Here is a tiny trained network, its code and every weight. The questions are about switching its units off for an input and a class, where a switched-off unit gives its printed mean instead of its output.

import numpy as np


def w(rows, s, z=0):
    codes = np.array(rows[::2]) - 128.0
    scale = np.full(codes.shape[1], s)
    scale[-1] = z or s
    return codes * scale


def f(y):
    return y / 2 * (1 + np.tanh(0.7978845608 * (y + 0.044715 * y**3)))


def log_softmax(a):
    a = a - a.max(-1, keepdims=True)
    return a - np.log(np.exp(a).sum(-1, keepdims=True))


def net(x, mask):
    res = np.array(x, float).reshape(1, 5) / 4 @ E
    y = f(res @ A[0][:, :-1].T + A[0][:, -1])
    res = res + np.where(mask, y, B[0][:, -1]) @ B[0][:, :-1]
    return log_softmax(res[-1] @ U[:, :-1].T + U[:, -1])


A, B = {}, {}
E = w([
[204,175,82,150,79,97,48,42,170,88],'x0',
[90,200,187,28,59,163,57,143,167,137],'x1',
[123,155,100,194,168,131,87,201,115,138],'x2',
[59,119,91,149,100,196,146,131,109,235],'x3',
[222,112,230,130,143,107,254,142,58,127],'x4',
],0.0087)
A[0] = w([
[199,174,196,90,173,64,149,204,115,23,99],'n1',
[110,132,182,115,148,112,224,143,108,142,63],'n2',
[219,107,117,192,174,73,83,110,135,52,147],'n3',
[78,58,150,96,153,140,211,179,121,180,73],'n4',
[104,217,202,25,38,164,94,108,148,177,253],'n5',
[167,84,137,210,217,129,223,220,3,179,237],'n6',
],0.0066,0.0035)
B[0] = w([
[115,223,76,72,91,110,71,137,180,231,204],'n1',
[48,71,155,145,124,210,155,175,155,176,168],'n2',
[183,228,74,172,110,68,137,74,152,171,207],'n3',
[129,10,208,151,162,118,193,118,90,110,181],'n4',
[19,208,73,180,131,192,90,222,180,193,230],'n5',
[37,104,126,213,253,203,58,128,30,160,251],'n6',
],0.0071,0.012)
U = w([
[202,155,144,116,63,97,173,99,147,124,82],'0',
[69,163,89,139,122,146,55,158,150,173,228],'1',
[141,75,193,85,148,113,150,117,90,95,65],'2',
[176,143,104,152,127,101,111,61,128,115,152],'3',
[163,116,162,129,109,136,129,144,126,92,4],'4',
[114,94,170,145,156,147,153,139,66,137,151],'5',
[113,129,137,79,101,118,109,131,177,8,47],'6',
],0.013,0.0041)

Each question gives the input, the list of numbers given to net, and the class t.
The units are the neurons (one row each of A and B). Each row of codes is followed by its name. A weight is (code - 128) times the scale printed after its matrix; where a second scale follows, it is the last column's (A, B and U).
mask holds one flag per neuron, in row order. A switched-off neuron (its flag False) gives its mean, the last column of its row in B, instead of its output. The means were averaged over made-up inputs and are rounded, as every weight is.
A unit's drop is (log p(t) with every unit on - log p(t) with that unit switched off) / (log p(t) with every unit on - log p(t) with every unit switched off).
k most important neurons: the k neurons with the biggest drops, biggest first
drop when u is switched off: that unit's drop, to one decimal
input [-8,-3,7,8,-6], class 5: most important neuron	[n4]
input [-5,1,-5,-8,-3], class 6: 2 most important neurons	[n6; n5]
input [5,-3,5,0,4], class 3: 3 most important neurons	[n5; n3; n2]
input [5,-6,7,5,3], class 5: 2 most important neurons	[n5; n1]
input [5,-5,8,7,4], class 5: 3 most important neurons	[n5; n1; n6]
input [-1,1,-3,1,2], class 5: 2 most important neurons	[n1; n3]
input [-1,-8,7,-8,2], class 1: 2 most important neurons	[n6; n1]
input [5,0,8,-6,-3], class 3: drop when n5 is switched off	0.4
input [3,-1,3,-4,-3], class 3: drop when n5 is switched off	0.3
input [-2,-3,-4,2,1], class 5: drop when n3 is switched off	0.0
